Below is a small trained network, with its code and all its weights. Each question gives an input and a target symbol and asks what happens when units are switched off, that is, made to give their printed mean instead of their output.

import numpy as np


def w(rows, s, z=0):
    codes = np.array(rows[::2]) - 128.0
    scale = np.full(codes.shape[1], s)
    scale[-1] = z or s
    return codes * scale


def f(y):
    return y / 2 * (1 + np.tanh(0.7978845608 * (y + 0.044715 * y**3)))


def softmax(a):
    e = np.exp(a - a.max(-1, keepdims=True))
    return e / e.sum(-1, keepdims=True)


def log_softmax(a):
    a = a - a.max(-1, keepdims=True)
    return a - np.log(np.exp(a).sum(-1, keepdims=True))


def net(x, mask):
    ids = ['ΓΘΠΣαδεζλμξτψω'.index(c) for c in x.split()]
    T = len(ids)
    res = E[ids] + P[:T]
    r = res
    for j in range(3):
        rows = slice(4 * j, 4 * j + 4)
        q, k, v = (r @ M[0][rows].T for M in (Q, K, V))
        z = softmax(np.where(np.tri(T) > 0, q @ k.T / 4**0.5, -1e9)) @ v
        o = O[0][rows]
        res = res + np.where(mask[j], z, o[:, -1]) @ o[:, :-1]
    y = f(res @ A[0][:, :-1].T + A[0][:, -1])
    res = res + np.where(mask[3:11], y, B[0][:, -1]) @ B[0][:, :-1]
    return log_softmax(res[-1] @ U[:, :-1].T + U[:, -1])


Q, K, V, O, A, B = {}, {}, {}, {}, {}, {}
E = w([
[149,84,162,191,223,43,167,70,139,129,195,132],'Γ',
[157,9,242,150,67,142,65,74,101,103,198,182],'Θ',
[134,84,50,131,198,108,55,17,164,122,56,87],'Π',
[209,192,72,134,108,30,106,84,189,92,167,168],'Σ',
[170,169,135,42,188,99,49,194,132,98,219,42],'α',
[137,137,139,172,77,127,214,10,154,99,109,128],'δ',
[119,111,161,13,245,205,181,136,146,23,98,167],'ε',
[107,152,160,18,117,117,169,40,107,143,159,71],'ζ',
[64,78,108,50,97,78,91,165,214,113,99,145],'λ',
[115,144,196,163,148,113,59,187,87,87,80,57],'μ',
[89,84,132,114,198,200,127,90,163,203,148,78],'ξ',
[185,149,153,82,129,164,128,175,175,177,114,130],'τ',
[125,140,172,93,171,85,82,129,95,177,58,175],'ψ',
[91,217,161,147,154,144,54,119,131,145,151,205],'ω',
],0.015)
P = w([
[177,37,76,151,117,145,112,63,59,38,176,142],'0',
[167,51,84,140,119,138,126,86,71,58,165,145],'1',
[165,75,99,133,123,134,119,91,86,70,155,141],'2',
[163,82,126,138,123,135,120,87,103,77,145,135],'3',
[167,99,135,136,135,128,111,85,126,89,139,131],'4',
[157,110,152,143,135,132,107,81,139,99,130,133],'5',
[157,125,168,143,138,125,111,91,153,118,129,123],'6',
[151,132,184,156,141,128,109,86,164,126,114,118],'7',
[146,147,191,149,147,115,110,99,179,140,111,110],'8',
[139,158,208,158,149,119,103,100,193,146,102,115],'9',
[137,168,216,156,153,109,115,102,207,160,92,105],'10',
[127,187,236,164,148,112,115,104,221,175,91,109],'11',
[128,188,240,157,154,107,108,112,235,183,84,102],'12',
[120,208,255,162,155,91,116,117,241,191,65,91],'13',
],0.0093)
Q[0] = w([
[66,193,93,167,98,134,118,187,13,127,112,111],'head 1',
[201,113,183,176,141,116,94,103,145,58,116,52],'head 1',
[74,82,118,133,109,107,178,38,162,104,111,214],'head 1',
[133,98,163,142,160,80,80,106,157,133,89,198],'head 1',
[155,112,152,120,149,122,113,121,154,82,110,81],'head 2',
[153,156,237,134,194,161,57,63,177,111,110,129],'head 2',
[81,162,59,168,62,201,115,232,74,182,89,143],'head 2',
[239,149,168,150,167,167,152,77,52,126,153,97],'head 2',
[119,144,112,69,112,120,165,118,161,157,162,138],'head 3',
[150,88,77,219,66,126,249,20,96,195,178,121],'head 3',
[155,172,100,92,78,132,157,215,39,139,118,254],'head 3',
[178,147,147,194,101,109,171,1,138,175,127,168],'head 3',
],0.012)
K[0] = w([
[131,57,50,140,112,114,109,111,41,38,166,153],'head 1',
[99,151,237,99,146,148,126,128,186,76,86,82],'head 1',
[88,143,155,128,100,114,108,119,114,215,102,113],'head 1',
[102,146,216,145,128,112,144,89,169,165,93,165],'head 1',
[106,143,167,112,145,105,144,132,148,160,74,130],'head 2',
[85,202,187,133,174,94,107,123,169,178,112,143],'head 2',
[180,96,79,109,131,150,144,108,25,76,175,164],'head 2',
[142,158,144,172,88,89,93,126,103,251,117,104],'head 2',
[101,113,155,117,90,97,112,142,122,77,103,113],'head 3',
[133,49,75,114,133,141,162,112,79,39,159,121],'head 3',
[151,128,66,159,29,99,106,145,74,147,180,148],'head 3',
[120,105,90,90,163,125,164,98,111,10,152,201],'head 3',
],0.013)
V[0] = w([
[247,166,161,162,36,75,104,218,158,71,157,105],'head 1',
[8,96,172,110,84,90,34,91,78,188,190,1],'head 1',
[124,165,178,99,62,36,173,60,184,22,129,68],'head 1',
[42,41,75,221,151,95,126,118,122,10,125,101],'head 1',
[78,117,115,74,81,28,118,89,183,161,121,209],'head 2',
[98,221,147,169,125,186,86,139,140,56,196,226],'head 2',
[100,94,89,119,92,156,89,183,233,77,239,81],'head 2',
[101,45,123,67,104,195,139,199,75,76,13,219],'head 2',
[75,75,106,121,158,184,123,94,200,185,172,12],'head 3',
[138,194,149,47,198,146,143,156,233,56,130,189],'head 3',
[165,116,56,93,47,64,143,133,207,172,174,156],'head 3',
[225,84,137,95,140,198,198,172,104,147,85,186],'head 3',
],0.0059)
O[0] = w([
[146,86,138,183,100,136,69,171,111,114,129,1,119],'head 1',
[36,174,139,110,111,92,50,28,141,130,236,125,185],'head 1',
[111,69,138,82,81,72,141,110,107,16,130,73,233],'head 1',
[75,149,176,142,161,83,115,137,221,70,67,136,93],'head 1',
[45,70,69,108,103,26,99,139,144,126,137,147,179],'head 2',
[77,152,68,188,131,185,143,206,71,60,154,123,118],'head 2',
[119,83,117,146,100,182,119,129,232,85,187,50,112],'head 2',
[45,196,191,94,130,132,131,174,148,251,93,92,53],'head 2',
[162,110,141,104,145,162,125,62,229,87,109,178,167],'head 3',
[91,132,71,73,137,197,177,200,117,108,101,106,234],'head 3',
[206,53,65,150,85,97,130,127,132,142,152,135,3],'head 3',
[164,170,144,106,107,171,155,170,162,231,94,90,102],'head 3',
],0.0071,0.0033)
A[0] = w([
[235,136,181,204,59,34,32,199,157,78,43,215,162],'neuron 1',
[33,145,117,89,84,203,146,178,180,112,103,67,65],'neuron 2',
[180,75,98,204,34,72,136,132,173,20,167,63,202],'neuron 3',
[126,55,89,29,91,171,153,212,222,106,71,119,86],'neuron 4',
[102,98,192,88,153,136,17,164,76,164,248,100,7],'neuron 5',
[18,164,46,103,128,118,235,221,95,153,99,188,100],'neuron 6',
[172,141,114,201,8,111,59,38,132,158,101,255,212],'neuron 7',
[110,87,123,137,138,45,60,34,156,59,147,176,13],'neuron 8',
],0.0056,0.002)
B[0] = w([
[65,176,122,82,107,187,80,98,147,200,249,114,176],'neuron 1',
[95,157,176,157,207,101,92,169,141,107,159,116,161],'neuron 2',
[155,204,166,133,114,95,119,111,137,181,66,218,219],'neuron 3',
[96,74,101,118,106,132,252,115,148,116,155,89,179],'neuron 4',
[239,70,109,84,149,141,171,145,194,88,99,221,166],'neuron 5',
[93,52,35,136,110,105,115,163,77,143,121,253,153],'neuron 6',
[136,116,140,183,30,106,97,197,190,80,68,92,171],'neuron 7',
[157,100,94,153,155,178,145,195,46,194,128,66,247],'neuron 8',
],0.0077,0.011)
U = w([
[174,95,167,241,243,37,195,120,118,180,217,143,115],'Γ',
[132,32,201,141,64,177,100,151,137,130,180,183,35],'Θ',
[140,76,45,139,163,142,54,102,128,119,28,71,118],'Π',
[148,235,34,128,88,97,105,141,189,164,205,118,171],'Σ',
[222,133,91,62,189,77,86,173,181,83,155,141,28],'α',
[125,163,154,183,50,113,200,85,149,83,39,127,212],'δ',
[149,74,146,121,168,157,199,124,137,62,61,188,3],'ε',
[122,122,94,43,66,121,138,3,48,87,244,105,207],'ζ',
[49,61,128,119,106,82,133,148,198,108,204,100,144],'λ',
[92,214,225,120,171,158,75,186,103,82,125,50,195],'μ',
[94,169,108,115,161,217,128,30,240,178,210,208,121],'ξ',
[166,153,117,128,111,230,180,223,92,204,156,49,152],'τ',
[122,152,138,60,153,120,104,162,102,224,86,195,64],'ψ',
[84,119,57,165,132,194,86,182,89,95,210,160,153],'ω',
],0.0058,0.0032)

Each question gives the input, a string of symbols that net reads in full, and the target symbol t.
The units are the heads (4 rows each of Q, K, V and O) and the neurons (one row each of A and B). Each row of codes is followed by its name. A weight is (code - 128) times the scale printed after its matrix; where a second scale follows, it is the last column's (O, A, B and U).
mask holds one flag per unit, heads first, then neurons. A switched-off unit (its flag False) gives its mean, the last column of its rows in O or B, instead of its output. The means were averaged over made-up inputs and are rounded, as every weight is.
A unit's drop is (log p(t) with every unit on - log p(t) with that unit switched off) / (log p(t) with every unit on - log p(t) with every unit switched off).
The circuit of an input: a set's keep is (log p(t) with only the set's units on - log p(t) with every unit switched off) / (log p(t) with every unit on - log p(t) with every unit switched off). Starting from all 11 units, units are removed one at a time, each time the one whose removal leaves the highest keep (on an exact tie, the one counted first), for as long as the keep stays at least 0.8.
units of the circuit, in order: the units of the circuit, biggest drop first
most important unit: the unit with the biggest drop
k most important neurons: the k neurons with the biggest drops, biggest first
which heads matter: for each layer, one digit per head in row order, 1 if its drop is at least 0.15 and else 0, layers parted by /
input μ ω λ ε ξ μ ξ λ Γ λ Σ, target λ: which heads matter : 011
input Γ Γ ζ δ ζ ε μ ξ τ μ μ Γ ζ, target μ: 2 most important neurons : [neuron 2; neuron 8]
input δ ω μ, target μ: units of the circuit, in order : [head 1; head 2; neuron 6]
input ξ μ Π Γ ε Γ ζ τ τ α Γ Γ τ Σ, target τ: units of the circuit, in order : [head 3; head 1]
input Γ ζ δ ε δ δ μ ζ, target μ: which heads matter : 011
input ω μ Γ δ τ ε μ Γ, target μ: which heads matter : 101
input ξ μ Γ μ ε Γ ξ Γ Θ, target ξ: most important unit : head 3
input δ Π δ δ α Σ, target Σ: which heads matter : 001
input Σ ξ ε Θ δ α μ ζ τ Σ, target τ: which heads matter : 101
input ε λ λ ζ τ ζ Γ τ τ α ψ ζ, target ψ: which heads matter : 011
input Π Γ τ ξ δ α λ τ λ ε μ Γ Γ ε, target ε: units of the circuit, in order : [head 1; head 2]
input μ δ ε α α α δ ξ μ, target ξ: units of the circuit, in order : [neuron 1; head 3; head 1]
input ψ λ ξ Σ ω ξ ε, target ω: 2 most important neurons : [neuron 6; neuron 3]
input ε Γ μ ω, target ω: most important unit : head 2
input Π Γ δ, target δ: which heads matter : 000
input ζ λ Γ Γ Γ Γ μ ω μ μ Γ Θ ε, target ε: units of the circuit, in order : [head 1; neuron 1]
input ω ε λ μ ζ Π Γ, target ζ: which heads matter : 111
input μ ω ε, target ω: units of the circuit, in order : [head 2; neuron 6]
input Γ Γ ε λ Γ ω ω λ Σ ω Γ, target ω: units of the circuit, in order : [head 2; head 3; neuron 6]
input ω ε λ Γ, target λ: most important unit : head 3
input ω ζ Σ τ δ ε ψ Θ Π α Θ μ Θ, target μ: units of the circuit, in order : [head 3; neuron 2]
input Γ λ Γ ξ, target ξ: which heads matter : 100
input ω Γ λ λ ε, target λ: which heads matter : 010
input ε Θ Π, target ε: which heads matter : 101
input Γ μ ω λ Γ Θ Γ λ, target λ: which heads matter : 010
input μ Π Π Γ μ Σ ε λ δ δ τ ψ μ, target ψ: which heads matter : 110
input Σ ξ μ τ Σ ε, target τ: units of the circuit, in order : [head 1; head 3]
input ε ω α λ Θ τ Π Γ Γ Π ψ Γ, target ψ: units of the circuit, in order : [head 3; head 2]
input ε δ Θ ψ δ, target ψ: most important unit : head 3
